Here is a tiny trained network, its code and every weight. The questions are about switching its units off for an input and a class, where a switched-off unit gives its printed mean instead of its output.

import numpy as np


def w(rows, s, z=0):
    codes = np.array(rows[::2]) - 128.0
    scale = np.full(codes.shape[1], s)
    scale[-1] = z or s
    return codes * scale


def f(y):
    return y / 2 * (1 + np.tanh(0.7978845608 * (y + 0.044715 * y**3)))


def log_softmax(a):
    a = a - a.max(-1, keepdims=True)
    return a - np.log(np.exp(a).sum(-1, keepdims=True))


def net(x, mask):
    res = np.array(x, float).reshape(1, 7) / 4 @ E
    y = f(res @ A[0][:, :-1].T + A[0][:, -1])
    res = res + np.where(mask, y, B[0][:, -1]) @ B[0][:, :-1]
    return log_softmax(res[-1] @ U[:, :-1].T + U[:, -1])


A, B = {}, {}
E = w([
[64,130,144,174,106,145,114,130,93,69],'x0',
[145,194,68,75,66,134,99,126,135,29],'x1',
[118,78,252,129,100,216,135,107,208,112],'x2',
[93,95,176,128,97,44,176,117,131,169],'x3',
[54,117,101,161,128,138,158,202,229,189],'x4',
[32,156,119,134,65,129,169,131,133,180],'x5',
[96,126,125,255,115,125,130,123,48,103],'x6',
],0.006)
A[0] = w([
[110,117,168,45,116,152,138,120,207,180,113],'N1',
[192,143,68,42,152,6,125,121,60,86,114],'N2',
[129,87,226,231,147,149,130,125,120,91,76],'N3',
[254,132,150,72,126,152,111,110,133,124,251],'N4',
[13,129,140,118,108,99,148,156,170,175,140],'N5',
[104,172,50,164,58,109,127,136,170,18,121],'N6',
[138,137,65,159,161,167,119,145,175,166,166],'N7',
[85,146,90,200,115,56,143,122,24,212,174],'N8',
[130,130,37,115,185,175,105,154,144,145,182],'N9',
[143,160,107,108,116,184,102,109,15,5,130],'N10',
],0.013,0.0015)
B[0] = w([
[127,157,161,52,65,131,208,118,150,144,200],'N1',
[182,77,119,84,132,2,31,139,172,109,252],'N2',
[139,30,185,219,119,161,81,110,159,143,207],'N3',
[235,111,146,59,150,154,187,135,98,87,226],'N4',
[60,126,147,106,76,96,124,103,164,223,196],'N5',
[123,172,87,182,91,103,158,187,189,23,203],'N6',
[119,125,117,140,194,168,109,146,163,161,163],'N7',
[133,137,77,206,144,66,214,126,16,158,224],'N8',
[118,165,76,133,175,180,99,159,162,178,180],'N9',
[30,177,149,99,116,181,50,82,54,52,237],'N10',
],0.017,0.012)
U = w([
[101,118,57,236,143,49,232,128,30,186,211],'0',
[57,217,93,148,68,145,86,153,124,11,101],'1',
[88,110,188,122,166,204,59,22,31,90,33],'2',
[212,125,188,43,111,193,253,109,137,121,93],'3',
[137,169,56,140,253,228,138,224,219,189,254],'4',
[25,171,135,81,41,101,201,122,213,227,65],'5',
[210,88,95,59,182,25,59,151,141,100,156],'6',
[107,2,206,236,109,174,127,115,204,180,97],'7',
],0.0046,0.00095)

Each question gives the input, the list of numbers given to net, and the class t.
The units are the neurons (one row each of A and B). Each row of codes is followed by its name. A weight is (code - 128) times the scale printed after its matrix; where a second scale follows, it is the last column's (A, B and U).
mask holds one flag per neuron, in row order. A switched-off neuron (its flag False) gives its mean, the last column of its row in B, instead of its output. The means were averaged over made-up inputs and are rounded, as every weight is.
A unit's drop is (log p(t) with every unit on - log p(t) with that unit switched off) / (log p(t) with every unit on - log p(t) with every unit switched off).
The circuit of an input: a set's keep is (log p(t) with only the set's units on - log p(t) with every unit switched off) / (log p(t) with every unit on - log p(t) with every unit switched off). Starting from all 10 units, units are removed one at a time, each time the one whose removal leaves the highest keep (on an exact tie, the one counted first), for as long as the keep stays at least 0.8.
circuit, biggest first: the units of the circuit, biggest drop first
unit that matters most: the unit with the biggest drop
top k neurons: the k neurons with the biggest drops, biggest first
drop when u is switched off: that unit's drop, to one decimal
input [-5,-8,8,-5,-5,1,7], class 7: circuit, biggest first -> N3
input [3,1,-2,3,-4,-8,3], class 2: top 3 neurons -> N10; N6; N3
input [-6,1,6,-5,3,2,6], class 7: circuit, biggest first -> N10; N3
input [0,-3,4,4,-5,6,5], class 0: top 3 neurons -> N8; N2; N7
input [5,-2,-2,-4,-1,0,-4], class 2: circuit, biggest first -> N6; N2
input [7,6,4,5,-4,-2,-7], class 1: top 2 neurons -> N10; N6
input [1,-4,1,-4,2,0,-4], class 5: circuit, biggest first -> N4; N1
input [-3,-6,1,-3,-2,3,0], class 7: top 3 neurons -> N10; N4; N8
input [-5,2,3,-3,-8,2,2], class 2: top 2 neurons -> N10; N6
input [2,4,-6,-4,8,-7,-3], class 4: top 2 neurons -> N9; N7
input [-2,6,3,0,4,-4,-1], class 3: top 2 neurons -> N2; N10
input [3,-4,-1,8,8,-4,0], class 5: top 2 neurons -> N5; N4
input [4,0,-7,8,6,-4,-7], class 5: top 2 neurons -> N5; N4
input [-6,4,-2,-1,7,-8,-3], class 4: circuit, biggest first -> N9
input [-7,-4,7,-1,1,-8,3], class 3: top 2 neurons -> N4; N2
input [4,1,-7,-7,0,8,-8], class 4: top 3 neurons -> N9; N7; N10
input [4,2,5,-8,3,3,-4], class 5: circuit, biggest first -> N1; N4
input [-5,-8,-2,0,5,4,-2], class 5: top 2 neurons -> N5; N1
input [-3,7,0,-7,7,6,4], class 4: top 3 neurons -> N7; N9; N10
input [-1,-4,7,8,0,-5,1], class 7: unit that matters most -> N3
input [0,7,8,2,3,-1,3], class 7: top 3 neurons -> N10; N3; N4
input [0,5,-7,-3,7,5,5], class 0: drop when N8 is switched off -> 2.6
input [-3,-4,1,1,8,2,-4], class 5: drop when N5 is switched off -> 0.0
input [4,-2,-2,-8,-7,-3,-2], class 2: drop when N10 is switched off -> 4.1
input [0,7,5,5,6,-2,6], class 7: drop when N10 is switched off -> 0.8
